Below is a small trained network, with its code and all its weights. Each question gives an input and a target symbol and asks what happens when units are switched off, that is, made to give their printed mean instead of their output.

import numpy as np


def w(rows, s, z=0):
    codes = np.array(rows[::2]) - 128.0
    scale = np.full(codes.shape[1], s)
    scale[-1] = z or s
    return codes * scale


def f(y):
    return np.maximum(y, 0)


def softmax(a):
    e = np.exp(a - a.max(-1, keepdims=True))
    return e / e.sum(-1, keepdims=True)


def log_softmax(a):
    a = a - a.max(-1, keepdims=True)
    return a - np.log(np.exp(a).sum(-1, keepdims=True))


def net(x, mask):
    ids = ['ΘΛΞβγεζμπστψω'.index(c) for c in x.split()]
    T = len(ids)
    res = E[ids] + P[:T]
    u = 0
    for l in range(2):
        q, k, v = (res @ M[l].T for M in (Q, K, V))
        z = softmax(np.where(np.tri(T) > 0, q @ k.T / 2**0.5, -1e9)) @ v
        res = res + np.where(mask[u], z, O[l][:, -1]) @ O[l][:, :-1]
        u += 1
        y = f(res @ A[l][:, :-1].T + A[l][:, -1])
        res = res + np.where(mask[u : u + 4], y, B[l][:, -1]) @ B[l][:, :-1]
        u += 4
    return log_softmax(res[-1] @ U[:, :-1].T + U[:, -1])


Q, K, V, O, A, B = {}, {}, {}, {}, {}, {}
E = w([
[185,201,85,138,48],'Θ',
[49,183,82,114,125],'Λ',
[157,87,81,121,90],'Ξ',
[178,109,153,170,89],'β',
[30,148,86,146,46],'γ',
[146,132,184,142,250],'ε',
[150,12,50,125,48],'ζ',
[155,226,156,154,137],'μ',
[143,110,156,147,183],'π',
[58,68,151,127,176],'σ',
[136,72,142,159,76],'τ',
[128,157,138,144,140],'ψ',
[119,109,198,181,129],'ω',
],0.013)
P = w([
[132,134,126,106,100],'0',
[128,128,110,202,151],'1',
[118,115,125,174,136],'2',
[131,134,53,140,175],'3',
[128,127,174,5,99],'4',
[128,119,98,92,133],'5',
[82,67,236,162,86],'6',
[153,129,107,167,142],'7',
],0.014)
Q[0] = w([
[123,39,200,198,59],'L0H0',
[118,135,203,1,94],'L0H0',
],0.0062)
K[0] = w([
[120,121,68,76,170],'L0H0',
[142,125,62,255,165],'L0H0',
],0.0094)
V[0] = w([
[4,119,106,93,134],'L0H0',
[94,192,150,154,92],'L0H0',
],0.013)
O[0] = w([
[8,120,106,110,143,2],'L0H0',
[85,199,150,151,96,251],'L0H0',
],0.014,0.00089)
A[0] = w([
[144,119,151,89,254,247],'L0N0',
[163,195,48,187,202,211],'L0N1',
[110,161,221,177,148,103],'L0N2',
[135,158,117,64,154,253],'L0N3',
],0.0051,0.0031)
B[0] = w([
[135,8,156,77,248,239],'L0N0',
[92,216,89,186,175,252],'L0N1',
[183,146,218,167,69,214],'L0N2',
[99,179,134,1,198,207],'L0N3',
],0.0044,0.0035)
Q[1] = w([
[141,147,144,7,120],'L1H0',
[138,144,2,207,206],'L1H0',
],0.0093)
K[1] = w([
[112,103,127,252,123],'L1H0',
[128,125,192,70,87],'L1H0',
],0.013)
V[1] = w([
[143,106,43,91,4],'L1H0',
[116,60,200,173,95],'L1H0',
],0.012)
O[1] = w([
[136,102,199,34,87,1],'L1H0',
[82,77,195,255,102,142],'L1H0',
],0.015,0.0049)
A[1] = w([
[240,115,161,152,164,130],'L1N0',
[162,129,161,79,71,227],'L1N1',
[128,165,80,148,2,3],'L1N2',
[130,108,102,215,131,50],'L1N3',
],0.0086,0.0047)
B[1] = w([
[218,105,105,115,138,195],'L1N0',
[82,138,88,128,79,185],'L1N1',
[133,27,10,205,56,141],'L1N2',
[111,100,125,48,177,252],'L1N3',
],0.011,0.012)
U = w([
[140,122,232,215,75,138],'Θ',
[149,16,87,83,98,94],'Λ',
[34,116,99,150,98,94],'Ξ',
[28,210,135,141,119,169],'β',
[177,255,138,186,105,216],'γ',
[191,141,94,73,83,65],'ε',
[198,187,77,167,67,168],'ζ',
[173,104,138,92,181,158],'μ',
[119,38,161,96,87,57],'π',
[99,219,117,93,133,118],'σ',
[235,125,163,198,60,98],'τ',
[152,123,58,137,167,8],'ψ',
[74,72,162,194,132,174],'ω',
],0.0074,0.011)

Each question gives the input, a string of symbols that net reads in full, and the target symbol t.
The units are the heads (2 rows each of Q, K, V and O) and the neurons (one row each of A and B). Each row of codes is followed by its name. A weight is (code - 128) times the scale printed after its matrix; where a second scale follows, it is the last column's (O, A, B and U).
mask holds one flag per unit, layer by layer, with each layer's heads first. A switched-off unit (its flag False) gives its mean, the last column of its rows in O or B, instead of its output. The means were averaged over made-up inputs and are rounded, as every weight is.
A unit's drop is (log p(t) with every unit on - log p(t) with that unit switched off) / (log p(t) with every unit on - log p(t) with every unit switched off).
The circuit of an input: a set's keep is (log p(t) with only the set's units on - log p(t) with every unit switched off) / (log p(t) with every unit on - log p(t) with every unit switched off). Starting from all 10 units, units are removed one at a time, each time the one whose removal leaves the highest keep (on an exact tie, the one counted first), for as long as the keep stays at least 0.8.
circuit, biggest first: the units of the circuit, biggest drop first
k most important neurons: the k neurons with the biggest drops, biggest first
top k neurons in layer l: the k neurons of layer l with the biggest drops, biggest first
input ω ε ω ω τ, target ψ: top 2 neurons in layer 0 => (L0N1; L0N0)
input ω ψ ζ μ ω, target γ: top neuron in layer 0 => (L0N1)
input β ψ ε ω μ, target γ: circuit, biggest first => (L1N3; L1H0)
input Ξ ψ ε ε Θ, target ζ: top 2 neurons in layer 0 => (L0N0; L0N1)
input ε γ Θ Θ ω, target β: top 3 neurons in layer 1 => (L1N1; L1N0; L1N3)
input μ ε μ ω τ Λ ψ, target β: circuit, biggest first => (L0H0; L1N0)
input γ Θ ε μ ω ω, target γ: circuit, biggest first => (L1N3; L1H0; L0H0)
input ω ζ Λ γ, target ω: circuit, biggest first => (L1H0; L0N1)
input ε ω ψ ψ μ ω ψ ζ, target ζ: circuit, biggest first => (L1H0; L1N3; L0N3)
input ω ε π ε ω Λ π, target ψ: circuit, biggest first => (L1H0; L0N1)
input ψ ω ω ω ω Λ τ, target β: circuit, biggest first => (L0H0; L1H0; L1N0)
input ζ ω Λ π ω, target ω: circuit, biggest first => (L1H0; L0N3)
input ε ω ε μ, target ψ: circuit, biggest first => (L1H0; L1N3; L0N0)
input β ω τ ω ψ, target ω: circuit, biggest first => (L1H0)
input ε ζ ω Θ, target ψ: 4 most important neurons => (L1N3; L0N1; L0N0; L1N2)
input Θ ω π γ ε β μ, target β: 2 most important neurons => (L1N0; L1N1)
input ω σ π Λ ε σ μ, target σ: 2 most important neurons => (L0N1; L0N2)
input ε β ω Λ β ω ω, target β: 2 most important neurons => (L1N0; L1N3)
input Ξ ε π ω ω ε ε, target μ: 2 most important neurons => (L1N3; L1N0)
input ε π ω ψ, target ψ: 3 most important neurons => (L1N3; L0N0; L0N1)
